What can hang from each mark:
maliv: gefif kirira tobubiz vatik
beba: fafud gefif kirira vatik
leser: narit patep selovor
vatik: fafud narit tapafef
narit: fafud vatik
tege: beba selovor
tapafef: tege vatik
tobubiz: kirira patep vatik
selovor: patep tege tobubiz
fafud: gefif tapafef vatik
patep: selovor tapafef
kirira: fafud leser maliv patep tege tobubiz
gefif: fafud leser narit

Every row comes from one small tree of marks. The marks that hang from a mark follow it in brackets, in alphabetical order. Every link used is in the known rows. Which tree was each row made from?
Each row is shifted at random along 6 fixed directions that mean nothing.
Known rows:
gefif(fafud(vatik(tapafef)) leser(narit selovor)): [ -40   40 -205  172  -31   -8  126 -160  128  -93  218  103  -86   48
  -97  -41  -97 -101   37   57   16   43  123  -30  -29  135 -125 -211
  -68  -98  -14   44  -37   94 -144  -78  -72  127   21   80 -232   78
  116 -103   17  -50 -159   36  235  -22  -38   -9   53]
patep(selovor(tobubiz(kirira(fafud(tapafef)) vatik))): [-163   25  -53   -5    5  135   37   23   94   25  127  155  -68   87
 -257  -56  -50  -51   23  120   43  -65   28  -25   76   49 -159  -67
   26   90  106   19  -57  156   42   14 -148  110   69  -57  -60   74
   16  -79   91  211  -85 -117   50   18 -186 -107 -258]
patep(selovor(tege(beba(gefif)) tobubiz) tapafef): [-175   91  169   34  -41  117    3   89    4   -9   39  283   16  253
 -305   63  -88 -153   70  -41  -85   22   54  -63  -51  -57    7  -24
   28   55   53   17 -130  149  -44   65 -142  106    9  -27   78   45
  -22 -118  168  419   53  -40  -82  -26  -10   35 -168]
tege(beba(kirira(fafud tobubiz) vatik(tapafef)) selovor(patep)): [-299   34   68  169 -103  215  164 -132  -42  -53 -228   52  -67   38
 -307  -51  216   94   21  -19  -59  -17  -89  -84   51  -83 -114    5
   64  300   77 -127  -56   79   -1   95  237   49  -35   52  301  178
   74   99   39  293   -6    1   17   70 -187    3  -55]
leser(narit(fafud) patep(tapafef(vatik)) selovor(tege)): [-185   -8  122  -51 -232 -107  138  226  167   87    7  280 -300  149
 -127  169   98  -34    7 -149 -171   46  223    2 -216 -279 -110   62
   49 -170  -68  -23  -75  -38  -35  270    3 -112 -130  -18  155  208
  220  199  -84  164  166   75  -91 -127  166   79  132]
tobubiz(patep(tapafef(vatik))): [  72  292 -123  -56 -165  -56   96 -144  -10   -4 -199  -74  131   -8
 -423  -86  228  219   10  -21   10 -150 -129   -6   66  -15  179 -100
  117   66  -27  -13   78  103   27 -221  -50  366 -240   32   90  271
 -155 -172  -22 -111 -181 -197  225  221 -180 -176  112]
tapafef(tege(beba(fafud(gefif) kirira(maliv patep)))): [-203   89   52  209   38   48  215  -78  114   11   91   54  -73  -43
 -125 -142  161   -2  -29  117   63  121  144 -200  -18 -136  -15 -169
  -39  188  123  -96 -193  162 -136   12   67    1  -98  -25  217   55
  262  190  126  -37   -7  -16 -117 -102   51   11  -88]
maliv(gefif kirira tobubiz): [  27   10  -54  254 -300   57  136 -208  -21   -6    0   68  172  132
 -100  -91  -51 -153  -18  -46 -127 -370  185 -145  158  215 -103 -146
  -30  -43  -72 -130  -39   52   51  103  -31  239   26   70 -231   58
  -45 -199  -75   13 -107  -97  250  102 -247 -108 -341]
vatik(narit(fafud(tapafef))): [ -84   35  -90   98 -125 -110  216 -104  181  -27  102   64 -113  -38
   43  -70   71   17  -24   83   -2  -84  171  -62   69  -96 -215  -50
  -38 -126   97   -5  -38   94 -127  142  134  -81  -41  -14   37   -8
  253  179  -21    1  -55   93  117  -65   69  -26   47]
patep(selovor tapafef(tege(beba(kirira(fafud) vatik)))): [-245   94   79   86 -149  110   89  -57   -2  -30  -21  237 -226  158
 -350   -2   42 -122  108  -86  -98  -83  131  -38  -65  -33  -34  -65
  -10    4  -15  -26 -141   64   45  127  -61  156  -52   -6  -22   91
   34  -59   17  182   10    5 -142  -29   55   63  -38]
patep(selovor(tege(beba(kirira)))): [  10  252  169 -272  -24 -324  -42  365  207  233  -51  190 -203   47
 -552   88  102  375  -45  106  -79    2  -59  182   56 -494  -54  289
  204   67  115  270  125  -77  166   45 -338  130 -397 -301  378   47
  -85   42    1  253   23 -404 -120  -34  -88 -389  188]
maliv(gefif(fafud leser(patep selovor) narit) kirira(tege)): [  72   60 -306  315 -190  -68  155 -177  154   50  -28 -201  131  -47
 -122  -35    7  155  -99  169   28 -140   58 -119  211  116 -166  -83
  -51   44 -152    4  158  -59   48  -83  -24  235 -113   74 -104  206
   36  -87 -165 -227 -232 -109  400   55  -99 -257   63]
tobubiz(patep(selovor tapafef(tege vatik))): [  77  141  152 -112 -381  -70  103   34   72   -1  -87  283   57  181
 -271   32  124 -218   76 -271 -153 -379  105  -76  -63   98  286 -265
   62  -87 -123 -175 -119   11   29  -33 -117  414 -147   85 -143  164
 -172 -262  -31  196   51 -140   36  190  -51   70 -233]
narit(fafud(gefif tapafef)): [ -63  132  259 -170 -140 -122   40  -54  -77  -86  -96  274 -304   90
 -180   32  304  140   85 -138 -221  151  320  123  -16 -370  -92   88
   89   -8   94   90  -26   12 -173  186   54   -2 -209 -106  225  168
   62   15   45    0   46 -134  -60  -96 -110  -71  248]
patep(selovor(tege) tapafef): [  25  136   46  -74 -544  -83  281   28  239  -44  -62  125  379    3
   41   18  443 -330  -87 -141  -22 -488   14 -346  -50  193  415 -451
  -57  -71  -95 -379 -163   87  -75 -164   46  413 -100  247  -15  175
  -25  -32   37  187   85  -35  255  242  -83  184 -293]
maliv(kirira(tege tobubiz(patep)) vatik): [ -18   18   55   44    1   44   88   41   95   94   90  133  -51  113
 -327 -117   64  -42   28   84  -75 -146  136  -38   94    9  -31  -90
   28   77   35  -57 -100   85   85   91 -252  216  -37  -31   19  -11
  -30 -138  -22  138  -58 -186  -32   41 -177 -158 -240]
tapafef(tege(beba) vatik): [-142  145   72   56 -277  -39  201 -113  -16  -21 -206  103  -28   72
 -255   -4  163   40   33 -203 -167 -226   67 -126  -91 -136   30    0
   89 -123   11 -131  -38   10    9  182  181   96 -183   41  149   65
   83   96  -61  159   85   57  -19   55  -21   86   91]
tege(selovor(patep(tapafef(vatik(narit))))): [-112  -85 -232  330 -123   74  176 -112  132   17    3   30  -93  116
 -133  -24 -429  -14   -5   80   -1 -231   10  -17  186  128 -418   69
   -3 -132  -53    8   48   22   61  230   97  -75  117    3 -152   62
  169   51 -132  166 -134  185  164  -25  228  -64 -124]
tege(selovor(patep tobubiz(kirira))): [-210  -55  231  -37  -26   25   49  243   95  149 -170  194 -131  147
 -324  109 -131  170  -66    1 -137  -42   31    0  128 -266 -265  247
  213  196  102  -28   46  -18   93  260   32  -90  -83 -129  316  214
   70  164  -10  453  126 -127  -55  -19 -109 -150 -254]
leser(narit(fafud(tapafef(tege)) vatik) patep selovor): [ 215  309 -232   40   -9  -12   -8  -32  -13 -147  219  -27   22   51
 -420  -64  -76   98  177   11   72   97 -190   37  -16  173   66 -288
   21  -67   69  173   32  139  -36 -307 -203  431  -30   57 -180  149
 -143 -355  114   30 -284 -122  254   86   64 -161  208]
tege(beba(gefif(narit)) selovor(tobubiz(patep(tapafef)))): [-123   92  -23  134 -206   30  128 -101   46   88 -301  -38   37   65
 -230   32   32  220 -105   53  -51 -162 -116  -66  191 -144 -171  197
  106  152  -15  -10  104   33   53   86  117   34 -150  -33  283  151
   23   76  -39  176  -22  -32  146   91  -84 -150   34]
vatik(narit(fafud) tapafef): [ -27  184 -238  145  -11  -36  276 -239  170  -88  160 -131  285 -140
   66 -213  212  -20  -19  177  196  -30  -91 -244   14   81  104 -348
  -89   -8  184 -123 -134  324 -253 -225  186   83  -22  147   81  -30
  222  111  151  -94 -157  116  275  101  -35   68   -6]
maliv(gefif(narit) kirira(fafud(tapafef) leser) tobubiz): [ -32  140 -120  181  112  108  174 -363    7  -32   39  -96  267  -16
  -34 -258  283    1    1  164   68   77   90 -180   56   50  198 -321
  -60  243   72 -149 -180  313 -206 -167  -38  153  -65  171   96  105
  115 -108  106 -275 -139  -15  141  104 -299   18 -100]
patep(tapafef(tege(beba(gefif(narit)) selovor) vatik)): [  77  249  161  -25 -379 -113  151 -175   43  -25  -54  255  163  137
 -130  -26  260 -233   64 -250 -127 -364   31  -95 -128   38  377 -342
    4  -99  -72 -119 -199   26 -103  -80  -51  385 -210  109   -4  -51
 -106 -253   62  165   86  -83   44  176 -108  120  -25]
maliv(gefif(leser) kirira(fafud(tapafef(tege(beba)))) vatik): [-119  115 -263  382  -70   66  210 -383   31  -68   61 -135  147  -50
  -34 -192   82   44   24  126   40  -42   66 -178    6   57  -50 -142
 -104   36    5  -43  -62  131  -86  -17  154   42  -27   86  -29   23
  186   -3  -29 -175 -206   35  173   -1 -104  -28   31]
selovor(patep tobubiz(kirira(fafud(gefif) tege) vatik(narit))): [  -5   58  239 -284 -319 -193   41  150  139  192 -105  284  -51   62
 -112   63  369   10  -57 -129 -143 -416  276   79   82 -179   47  -57
  142   81   49  -67  -45  -83  106   96  -97  263 -223 -125  139  114
 -123  -82  -60  231  118 -407   84  149 -390 -210 -280]
selovor(patep(tapafef) tege tobubiz(vatik(fafud(gefif) narit))): [-210   21 -124   53  112  -40  187   26  316  128  350  134  172  -32
   72  -86 -104 -149  -87  201  195  -17   11 -145 -120   -4   -4 -281
  -47   52  217  -73 -213  252 -202  -98    0 -133   51  -11   14  -42
  287  152  183  139  -28  -28  116   -1  -43   54 -351]
tobubiz(kirira(fafud leser)): [ -81   87  -56   93   21  -39  256  -26  245   86  103  -83  212 -127
   77 -155  342  -49  -85  183  165  -27   75 -275   -4  -55  202 -303
  -30  191  138 -239 -218  285 -136 -188   68  132 -108   88  266  101
  234  215  113  -98   -8  -46   68   69  -36   14 -263]
tege(beba(fafud(gefif(leser(selovor)) vatik))): [  94  170  -58  -19  143 -326  -27  146  244  164  308  180 -286  -37
 -293  -12 -135  278  -14  217   59  252    1  203  -29 -342 -221  103
   90   69  152  392   57  -10  -48 -127 -306   18 -271 -310  111  -45
   63  -30   72  -12 -145 -398   15 -155  -48 -434  232]
tapafef(tege(beba selovor) vatik(fafud(gefif) narit)): [ -95   84  -17  210 -206    4  228 -258  -27  -56  -91   88   83   80
   20  -72  -25  -60   58 -131  -68 -201   17 -168  -56  -36  -68  -98
   14 -101  146 -141 -155  104 -130  165  344  -50  -40   80   56 -110
  196  106   47  138   53  178   72   54  132  181  -21]
tege(beba(vatik(narit(fafud))) selovor(patep)): [ -21  115  240  -79 -226 -105   49   38   13   46  -47  277   39  135
 -180   47  132  -33   60 -165 -143 -193    6   39  -87 -140   64  -95
  123   76  102  -33 -110   43  -39   47   57  165 -151  -37  168   36
  -59  -96   86  428  107 -181   43  106 -121  -54 -110]
gefif(leser(patep) narit(vatik(fafud))): [ -10  129 -245  145  189 -123  183 -121  266   72  394  -53  170 -126
 -121 -154  -46    2  -30  237  226  138  -58 -111 -102   68   87 -398
  -56   40  138    6 -124  264 -241 -352 -100  129  -89   38  -30  -33
  206   -3  148 -186 -197  -93  235   28  -38 -101  -53]
leser(selovor(patep(tapafef) tobubiz)): [-281  -98   83   91  -18  139  100  149  104   49  -92  178 -184  167
 -291  108 -193   58  -30   17  -96  110   67  -75   51 -147 -297  180
   97   97   -3  -38   26   63   -3  240   34 -159   22  -22  173  291
  165  162  -17  353   55   84  -37  -97   25  -12 -134]
kirira(leser(selovor) tege(beba)): [ -37   56  149   29  -74  -76  221  151  235   64    3   98   48   18
  -13  -30  333  -61  -28   43  -27    8   58 -244  -39 -198  148 -105
   17   82   66 -185 -186  172 -109   13    5   88 -154   69  388   43
  177  191   89  246  135   -2  -88  -15   93   65  -67]
tobubiz(kirira(fafud(tapafef) maliv(gefif vatik))): [  -8   52  182 -128 -498 -134  110 -128   28   40 -166  269 -126   60
  -14  -35  611  -27  -31 -125 -234 -340  462   63  108 -179   -7   -7
   -2  -42 -136  -26  -20  -96   42  216  -67  207 -219  -57   73  125
  -71 -120 -163  -80   33 -256  110   46 -504 -178    3]
vatik(fafud(tapafef) narit): [   7  110  -29  -85 -146 -263  137  -59  172   58  -71  105 -172  -30
  -95  -32  215  219  -38   51  -67 -149  176  103  143 -272 -185  118
   70  -65   89  118   75  -25  -37  144   59  -15 -234 -122  141   11
   96  103 -105  -31  -59  -97  131    0  -79 -185  170]
vatik(narit(fafud(gefif tapafef(tege(selovor(patep tobubiz)))))): [ -95  -58  180  -26 -185 -181  197  150  263   80   -6  259 -181   22
   69   78  -30   79  -76  -42 -115  -75  142  -42   29 -311 -244   74
   89    2  135  -45  -43  -80 -114  308  206 -270 -106  -79  253   60
  281  294  -21  323  171    4  -40  -99   45    2  -81]
fafud(gefif(leser) tapafef(vatik(narit))): [   0   65  -80   82 -126  -48  119 -275  -51 -125 -120   82 -115   53
 -129  -44  -13  101   44  -82  -88  -80  224   59  139  -14 -163  -20
   51  -71  -17   27   49   25 -130   69   99   97  -93   13  -85  141
   67  -70  -57 -151 -133  -15  226   35  -91  -63  149]
gefif(fafud(tapafef) narit(vatik)): [-160  149  158 -198   68 -195   97  -68  135   44  168  298 -346   11
 -244  -41  263   91   41   24 -114  215  251  146 -160 -385  -29  -41
   27  -99  112  147  -75   51 -204  112 -175  -77 -253 -111  160  -25
  182   45   43  -53   47  -88 -142 -137 -230  -58  310]
tobubiz(kirira(fafud leser patep(tapafef)) vatik): [-142  -53  114   28  -55   42  118    9   98   86  -17  135 -172   82
  -45  -59  301  -99   36   24  -56  -65  371  -19   45 -112   15  -87
   -4  165  -25 -140 -184  149   -1   95  -29  120  -74  -28  142  216
  101   41  -23  -11   16 -119 -107   -5   12  -45 -280]
patep(selovor(tobubiz) tapafef(tege vatik)): [ 129  265 -294   12    5  -82  115   39  246   65  157  -28  180  -26
 -461 -120 -169  126  -12  179  180 -109 -315  -89   28  102  107 -210
   46  -38   65   84   36  128   50 -279 -290  271 -121   13  -53   57
  -53 -150   56   38 -202 -125  145  124  -51 -171   14]
beba(fafud(tapafef(tege)) kirira(leser(narit)) vatik): [-156   33   -9   51   26  -72  125  -10  172   12  101  214 -403   41
 -145  -18   34   -3   29   37  -36  -17  299   97   25 -136 -159  -39
    9   25   25   70  -90  -22  -26  149 -114   40  -99  -76    6   76
  201   97  -51  -43  -11  -23 -108 -106   54  -27   53]
vatik(fafud(gefif(leser)) narit tapafef(tege(beba selovor))): [ 129   18  -81  252 -324 -131    2 -202  -99 -108 -197  120 -224  214
 -135   57 -264  142  132 -136 -247 -349  264  208  348   10 -485  258
   38 -149  -43  233  193 -226  112  321  209  136  -44 -152 -197  -27
 -115 -204 -196  161 -182  -84  251   13  150 -241  115]
tapafef(tege vatik(fafud(gefif(narit)))): [  81  266 -120  -63 -168 -226  125 -225   33   31  -73   33   11  -31
 -262  -76  149  207    9  -41  -29 -180   50   52   -2 -130   50 -105
   71 -106   78   77   44   -9  -57  -47  -11  200 -282  -34   27    5
    6  -75  -41 -229  -93 -127  166  109 -136 -119  265]
kirira(fafud leser tege(selovor)): [-175 -221  184  234 -202  180  223  -36   62  -81  -73  227 -179  207
  130   16  145 -313   75  -76 -206 -149  427 -172   87    0 -204  -42
  -92  -29  -41 -271 -229   75  -59  425  183  -26  131  122  134   53
  236  154  -38  297  169  248 -155 -115  256  212 -227]
beba(kirira(maliv patep) vatik(tapafef)): [-148   18 -191  196   84   41  219  -80  213   15  106  -43 -160 -115
 -245 -198   90  133  -83  314  153   68   46  -56  216  -29 -242  -49
  -50  116   14   47    5  152  -30  -15 -105   18  -41  -47  121   86
  214  141   -6 -144 -215  -29   92  -80  -95 -203   43]
gefif(fafud(vatik(narit tapafef(tege))) leser(selovor(tobubiz))): [   0   83 -176  103  136   25    6 -119   25  -99  105  113 -131  115
 -384  -45 -308  120  106   63  -16   88   36   94  102   73 -234  -42
   40   -6   82  197   94   31  -33  -12 -116  105    5  -22 -206   69
  -24 -217   15  133 -203  -46  171    3 -128 -129  111]
tobubiz(kirira(maliv(vatik) tege) patep): [-157  122  103   18  167  283  117 -117  -49  -68  104   84  231  106
 -246 -230  269 -223   71   94   55   60   73 -250  -13  145  295 -386
  -26  203  119 -239 -306  412 -151 -162 -162  302   72  153   97   58
   11 -169  256   98  -42  -36   -2  112 -239  126 -309]
kirira(fafud(vatik) leser maliv): [ -87  -28   75   50 -223   96  173 -164  -35  -79 -119  150  -42   78
  -58  -79  370 -129   22  -73 -113 -135  377  -99   73   26   12 -178
  -25   33  -40 -192 -132  136  -59  115   26  194  -38  113   78  194
   66  -31  -18  -34   20   22   72   35 -157   39  -79]
leser(patep(selovor(tobubiz(kirira(tege))) tapafef(vatik(narit)))): [-147  -10  169 -101 -163  -75  245  228  355  181   79  270   36   51
  -43   -1  180 -236  -87  -62    4 -213   86 -237 -103  -60  205 -275
   54   -5   11 -280 -256  112  -66   16  -87   69 -113   85  112   75
  164  133   18  245  193  -31  -45   74  -74  141 -388]
tege(beba(fafud(gefif(leser) vatik)) selovor(patep)): [ -59  103   55   62  -51 -158  116   -8  157   77   49  125   -7  -49
 -108    3   37  137  -60   44    7   62  -53  -10  -67 -219  -41  -60
  103  209  132   28  -46   19 -137 -100   91    6 -200  -90  229   98
  121   82   95  136   -6 -239   97   -3  -79 -156  -19]

Write each row's tree:
[   7  153 -159  -44 -133 -108  107   54  150   96   17   -1  -66  -55
 -202    9   36  238  -91   94   69   60 -114  -28   -1 -146 -100   -5
  101   38   89   61   61  102  -34 -128  -74   47 -160  -31  129  253
   86   69   23  -82  -94 -139  216   46  -69 -191  122]	leser(narit(fafud(gefif vatik)) selovor(tobubiz(patep(tapafef))))
[-145   13 -245  361 -288   57  257 -223   85  -51 -116  -54  -11   11
  -36  -43 -115    2  -30   37   -2 -397  -71 -154  150  116 -344   31
  -29  -71   38  -74   32  -16   97  216  317    6   46   43  -44  -68
  177  162 -102  218  -62  199  196   49  148   12   11]	tapafef(tege(beba(fafud vatik(narit)) selovor))
[-170   10   64   86 -311  -70  245 -224   64    3   99  180  -24   17
  123  -34  231 -189   -8  -97 -118 -140  304 -135 -143  -82  -51 -195
  -89 -217   29 -163 -159  134 -202  169  130  -37  -60   85   12  -33
  268  122    8  -62   94  112   84  -33 -138  115  -12]	maliv(gefif(narit(fafud vatik)))
[ -65  162  -27  -15 -169   11   75 -211 -117 -166  -73   99 -179   39
 -299  -51  153  121   94  -82 -123  -14  116   76   45  -55 -138  -30
   56  -65   67   69   54   41  -65   71   58  149  -74    2  -22  173
   -9 -106    0   -7 -130  -48  149   13 -101  -88  222]	narit(fafud(tapafef vatik))
[-257  135  -47  177  158  103  158   -3  135   44  180  103   78   77
 -354  -85 -241  -47   44   30   67  105 -144 -174 -213  -18   73 -193
   50   39  124  -62 -166  208 -104  -48  -13  -30  -10   33   83   63
  183   56  136  277  -16   71 -110  -24   57  107 -171]	selovor(patep(tapafef(tege(beba) vatik)) tobubiz)
[ -78  122   58   25 -127   85   95 -332 -184  -65 -251  107  -87  139
 -241 -141  343  107  101 -112 -225 -110  250   44   91 -125  -43   25
   46   21    1  -35  -46   54  -10  247   27   94 -127   59   84   85
  -27 -169 -102  -92  -41  -21   29   72 -355  -23  149]	maliv(gefif kirira(fafud(tapafef(vatik(narit))) tege) tobubiz)
[ -86   -1   57  193 -337  -84  176   49  210   80   20  154   45   55
  -15   58   -5 -105  -60  -39  -73 -320    9 -110    5  -22 -136  -64
   23   44    8  -93  -51  -68   28  118  170   73  -57  -39   73   29
   86   90  -28  397   57  -84   95   21   51  -77 -274]	tege(beba(fafud) selovor(patep))
[ -49  153   17   -9  -67 -176  133  168  292  175   28  120  -45   10
 -244   12   10  152  -89  132   34  -22  -85  -83   17 -289  -38  105
   68   34   74   92   -8   55   15   15 -128  -28 -233 -125  289  -12
  111  141   29  191   31 -111  -72  -47   -2 -148   42]	patep(selovor(tobubiz) tapafef(tege(beba(gefif))))
[   8  156 -122  159 -320 -150  137 -227  128  -14  112  127 -104  -37
  -88  -73   18  -26  -23   18    3 -310   10   57  115   72 -160 -171
  -30  -61   23  115    3 -103  -26  -47  -21  231 -108  -77 -184  -86
    3 -132  -16   -5 -158 -191  253   54 -120 -196   16]	tege(beba(fafud(gefif(narit) vatik(tapafef)) kirira) selovor)
[  -7  117 -190  234  -81  -40  134 -111  137   38   92   29   28   66
 -149 -101 -189  -23   47   88   57 -252 -112  -39   80   92 -125  -84
  -11  -14   80   50  -64   97   46   -6   57  121  -10  -38  -97  -96
   33  -73    3  191 -151  -14  130   77  192  -79 -113]	tobubiz(patep(tapafef(tege(beba(vatik(fafud narit)) selovor))))
[-130  114  -48  198 -223   14  171 -148    1  -42 -149   17  -10   -2
 -156   -2  -26  124  -13  -58  -51 -139 -105  -98   21  -71 -163    5
   83   91  102  -57   17  -29  -11   86  290   22  -78    4  118  114
  106   96    3  202  -23   -7  129   37   58  -27   27]	tapafef(tege(beba(fafud(gefif vatik)) selovor(patep)))
[-364  -46  -80  298   86  233  253 -166   93  -56  160   94   12   82
  -97  -96 -198 -238   29   35   56  103   75 -237 -148  104  -67 -233
  -62  -25   32 -212 -229  282 -213   71  138 -130  149  146  -38  120
  344  158   95   89  -22  289  -25  -78  152  255 -241]	selovor(patep(tapafef(vatik)))
[  -8   45  240 -162 -291 -179  134  201  269  145   45  324   -2   87
 -127   57  221 -158  -71 -119 -117 -271  195  -75  -49 -102  172 -176
   76   13  -43 -140 -123   10  -25    4 -146  207 -196  -37   78  157
  -30  -32   -8  250  121 -258    2   81 -195  -67 -344]	selovor(tobubiz(patep(tapafef)))
[ -42  109   -8   69   50   78  145  -20   58   -8    5   -5   56   42
 -331 -143  167   32   16  108  -14  -52   43 -157  121   14   32 -135
   23   99   98 -106  -83  160   13    2 -124  232  -52   59  137   63
   23  -38   43   64  -72  -61   26   55 -106  -74  -99]	maliv(kirira(tege tobubiz))
[-123  263 -335  250  162  238  170 -461 -130 -222  -30 -254   80  -84
 -318 -244   27  220  101  212  182  200 -240 -116  144  107  -77 -190
  -62  105  190   24  -13  288 -167 -192  135  129   34  142   79   61
  142  -37  172 -227 -300  169  209   72  -27   17  317]	beba(kirira(fafud(gefif(narit(vatik(tapafef(tege(selovor))))))))
[ -92   98   72  -15 -198  -33  156 -198  -99  -73 -223   47  -26   30
  -42  -12  259  132    9  -91 -112  -35  206  -71   57 -201  -92   27
   64   -6  124 -101  -28  131 -152  139  267   -7 -139   37  216  152
  146  139   28  -65   34   55  135   40  -69   29  143]	vatik(narit(fafud(gefif)))
[ -18   -2  -30  111  108   -7  -51  117  101  116   25  102 -369   81
 -381   21  -94  226   31  220   13  113  148  239  252 -183 -370  206
   49  229  -13  274   88  -36  148   86 -286  136  -85 -208  162  130
   -9  -78  -52   79 -157 -252  -39 -122   12 -406   79]	beba(gefif kirira(fafud leser(selovor(patep)) tege) vatik)
[-101  149  157  -93 -260  -19  143 -222  -93 -141  -91  216   10   69
 -128  -55  451  -96  115 -219 -157 -111  193  -37  -82  -59  145 -216
    8  -56   74 -119 -126  122 -189   16  174  193 -118   94   70   72
   -3  -97   68   71   11  -37  130  119 -268  103   26]	narit(vatik(fafud tapafef))
[  78   84  -51  150 -118 -356  146   17  387  202  308  227 -116   -3
  -25  -10 -156  -39  -62  104   19 -211   89   67  -66 -151 -113  -97
  -34 -101   10  185  -70 -124  -36   27 -160   39 -221 -187   -6 -283
  159   21  -33   79    3 -188  -19  -86   41 -203   23]	tapafef(tege(beba(fafud gefif(leser narit)) selovor) vatik)
[  33  138  -31   52 -111  -41   44 -142 -127  -97  -59  -11  -58    5
 -280    5   90  227   72  -63  -65  150  111   49   33  -85  -96  -57
   73   59   51   57   74   71 -118 -110  100  188 -143  -17   79  279
    0  -94   44 -147 -163 -190  246   31 -100 -204  198]	narit(fafud(gefif(leser(patep))) vatik)
[  65  179  -86  -41  159  -66   83  137  247  118  215  123   90   67
 -350  -91 -200   20   26  107  134   23 -192  -71  -63   -2  143 -214
   81   40  112   38 -105  209  -42 -207 -278  150 -101  -11    0   31
   12 -116  121  189  -76 -111    7   85  -33  -64 -142]	leser(selovor(tobubiz(patep(tapafef(tege vatik(narit))))))
